Below are the code and all the weights of a small trained network. Each question names an input and a target symbol and asks about switching units off, where a switched-off unit gives its printed mean instead of its output.

import numpy as np


def w(rows, s, z=0):
    codes = np.array(rows[::2]) - 128.0
    scale = np.full(codes.shape[1], s)
    scale[-1] = z or s
    return codes * scale


def norm(h):
    return h / np.sqrt((h * h).mean(-1, keepdims=True) + 1e-5)


def f(y):
    return y / 2 * (1 + np.tanh(0.7978845608 * (y + 0.044715 * y**3)))


def softmax(a):
    e = np.exp(a - a.max(-1, keepdims=True))
    return e / e.sum(-1, keepdims=True)


def log_softmax(a):
    a = a - a.max(-1, keepdims=True)
    return a - np.log(np.exp(a).sum(-1, keepdims=True))


def net(x, mask):
    ids = ['βγδεξπφ'.index(c) for c in x.split()]
    T = len(ids)
    res = E[ids] + P[:T]
    u = 0
    for l in range(2):
        r = norm(res)
        for j in range(2):
            rows = slice(2 * j, 2 * j + 2)
            q, k, v = (r @ M[l][rows].T for M in (Q, K, V))
            z = softmax(np.where(np.tri(T) > 0, q @ k.T / 2**0.5, -1e9)) @ v
            o = O[l][rows]
            res = res + np.where(mask[u + j], z, o[:, -1]) @ o[:, :-1]
        u += 2
        y = f(norm(res) @ A[l][:, :-1].T + A[l][:, -1])
        res = res + np.where(mask[u : u + 8], y, B[l][:, -1]) @ B[l][:, :-1]
        u += 8
    return log_softmax(norm(res)[-1] @ U[:, :-1].T + U[:, -1])


Q, K, V, O, A, B = {}, {}, {}, {}, {}, {}
E = w([
[87,233,115,152],'β',
[70,117,53,142],'γ',
[93,77,84,78],'δ',
[58,57,85,39],'ε',
[240,150,162,109],'ξ',
[111,13,253,90],'π',
[26,199,182,21],'φ',
],0.0055)
P = w([
[22,137,215,234],'0',
[27,140,226,188],'1',
[55,140,223,157],'2',
[95,130,184,139],'3',
[118,125,166,132],'4',
[138,124,149,126],'5',
[153,120,137,117],'6',
[175,118,124,108],'7',
[189,117,109,94],'8',
[216,117,97,87],'9',
[235,111,90,77],'10',
[252,108,81,78],'11',
[247,101,89,82],'12',
[239,90,104,103],'13',
],0.0036)
Q[0] = w([
[166,86,155,27],'L0H0',
[47,154,103,247],'L0H0',
[170,3,178,117],'L0H1',
[57,145,251,157],'L0H1',
],0.0074)
K[0] = w([
[160,177,125,66],'L0H0',
[134,118,141,217],'L0H0',
[154,7,153,136],'L0H1',
[72,117,159,192],'L0H1',
],0.011)
V[0] = w([
[126,167,200,25],'L0H0',
[116,199,54,2],'L0H0',
[117,242,64,141],'L0H1',
[144,200,147,28],'L0H1',
],0.0053)
O[0] = w([
[74,150,216,126,198],'L0H0',
[30,194,131,158,126],'L0H0',
[111,115,148,254,1],'L0H1',
[120,51,193,170,85],'L0H1',
],0.0052,0.0017)
A[0] = w([
[99,109,141,135,64],'L0N0',
[172,74,230,71,182],'L0N1',
[139,61,87,86,226],'L0N2',
[107,119,60,163,57],'L0N3',
[151,31,82,255,67],'L0N4',
[237,125,154,159,187],'L0N5',
[146,129,93,181,36],'L0N6',
[140,79,183,103,6],'L0N7',
],0.0072,0.0019)
B[0] = w([
[106,160,144,117,119],'L0N0',
[126,199,26,119,254],'L0N1',
[234,34,144,160,246],'L0N2',
[198,80,130,26,177],'L0N3',
[167,145,254,33,191],'L0N4',
[32,51,64,137,149],'L0N5',
[108,185,140,2,126],'L0N6',
[230,198,74,79,142],'L0N7',
],0.004)
Q[1] = w([
[103,170,139,57],'L1H0',
[109,163,170,255],'L1H0',
[162,123,126,86],'L1H1',
[159,105,187,132],'L1H1',
],0.0084)
K[1] = w([
[46,254,163,96],'L1H0',
[145,3,194,189],'L1H0',
[180,72,97,103],'L1H1',
[139,100,141,180],'L1H1',
],0.0071)
V[1] = w([
[82,100,245,93],'L1H0',
[106,128,220,182],'L1H0',
[166,163,229,134],'L1H1',
[190,248,2,144],'L1H1',
],0.0031)
O[1] = w([
[74,2,181,5,107],'L1H0',
[77,124,178,27,6],'L1H0',
[175,186,102,176,92],'L1H1',
[43,192,199,119,113],'L1H1',
],0.0038,0.0021)
A[1] = w([
[111,76,90,137,100],'L1N0',
[108,237,101,116,55],'L1N1',
[171,69,82,184,167],'L1N2',
[158,85,243,83,125],'L1N3',
[76,159,237,216,147],'L1N4',
[182,207,146,131,1],'L1N5',
[56,142,78,45,127],'L1N6',
[1,216,148,100,119],'L1N7',
],0.0062,0.0023)
B[1] = w([
[11,84,114,141,148],'L1N0',
[44,45,167,165,123],'L1N1',
[99,182,209,152,251],'L1N2',
[122,154,142,212,228],'L1N3',
[227,33,42,64,137],'L1N4',
[157,75,148,4,97],'L1N5',
[167,212,150,176,197],'L1N6',
[90,207,171,125,185],'L1N7',
],0.0039,0.0025)
U = w([
[175,147,197,238,41],'β',
[109,64,218,134,1],'γ',
[62,49,92,140,114],'δ',
[119,149,62,247,191],'ε',
[206,149,77,69,149],'ξ',
[72,195,232,120,178],'π',
[116,28,120,212,117],'φ',
],0.012,0.0065)

Each question gives the input, a string of symbols that net reads in full, and the target symbol t.
The units are the heads (2 rows each of Q, K, V and O) and the neurons (one row each of A and B). Each row of codes is followed by its name. A weight is (code - 128) times the scale printed after its matrix; where a second scale follows, it is the last column's (O, A, B and U).
mask holds one flag per unit, layer by layer, with each layer's heads first. A switched-off unit (its flag False) gives its mean, the last column of its rows in O or B, instead of its output. The means were averaged over made-up inputs and are rounded, as every weight is.
A unit's drop is (log p(t) with every unit on - log p(t) with that unit switched off) / (log p(t) with every unit on - log p(t) with every unit switched off).
The circuit of an input: a set's keep is (log p(t) with only the set's units on - log p(t) with every unit switched off) / (log p(t) with every unit on - log p(t) with every unit switched off). Starting from the 12 units with the biggest drops (on a tie, the unit counted first), units are removed one at a time, each time the one whose removal leaves the highest keep (on an exact tie, the one counted first), for as long as the keep stays at least 0.8.
units of the circuit, in order: the units of the circuit, biggest drop first
most important unit: the unit with the biggest drop
top k neurons: the k neurons with the biggest drops, biggest first
k most important neurons of layer l: the k neurons of layer l with the biggest drops, biggest first
which heads matter: for each layer, one digit per head in row order, 1 if its drop is at least 0.15 and else 0, layers parted by /
input φ γ ξ ξ γ, target β: most important unit : L0N1
input φ π π ξ φ β γ, target γ: units of the circuit, in order : [L0H1, L0N4]
input δ δ γ γ γ γ γ δ γ ε, target δ: top 2 neurons : [L0N1, L1N0]
input π γ γ π γ, target ξ: 3 most important neurons of layer 0 : [L0N3, L0N5, L0N6]
input γ ξ φ γ π ε ε δ, target δ: units of the circuit, in order : [L0N4, L0H0, L1H0]
input γ γ γ ξ ε, target ε: which heads matter : 10 / 10
input β β γ, target π: units of the circuit, in order : [L1H0, L0H1, L0N4]
input ε γ ξ π π π γ γ, target φ: 2 most important neurons of layer 1 : [L1N6, L1N0]
input δ γ π γ ε δ, target δ: units of the circuit, in order : [L0N1, L0N4, L0H0]
input π ξ γ φ β δ, target π: which heads matter : 10 / 10
input ξ ξ π π γ γ γ φ ξ, target π: top 2 neurons : [L0N2, L1N1]
input ε β φ γ, target π: units of the circuit, in order : [L0H1, L0N4, L1H0]
input γ γ β, target ξ: which heads matter : 11 / 10
input ε ξ ε, target ε: 3 most important neurons of layer 0 : [L0N1, L0N4, L0N2]
input ξ π γ π ε φ ξ γ γ γ δ, target φ: top 2 neurons : [L0N2, L0N1]
input π π γ γ ξ γ ξ δ, target ε: units of the circuit, in order : [L1H0, L0N4]
input π ξ γ γ β δ ξ, target ε: which heads matter : 00 / 00
input γ γ γ γ ξ γ ξ φ ε, target π: units of the circuit, in order : [L0H0]
input φ γ γ, target γ: units of the circuit, in order : [L0N1, L1H0]
input γ γ φ ξ γ π ξ γ γ γ γ γ β δ, target φ: which heads matter : 10 / 00
input ξ γ γ β, target ξ: which heads matter : 11 / 00
input ξ π δ π β ξ π γ β, target φ: top 3 neurons : [L1N4, L0N1, L0N5]
input γ δ γ ξ γ ξ δ, target ε: most important unit : L1H0
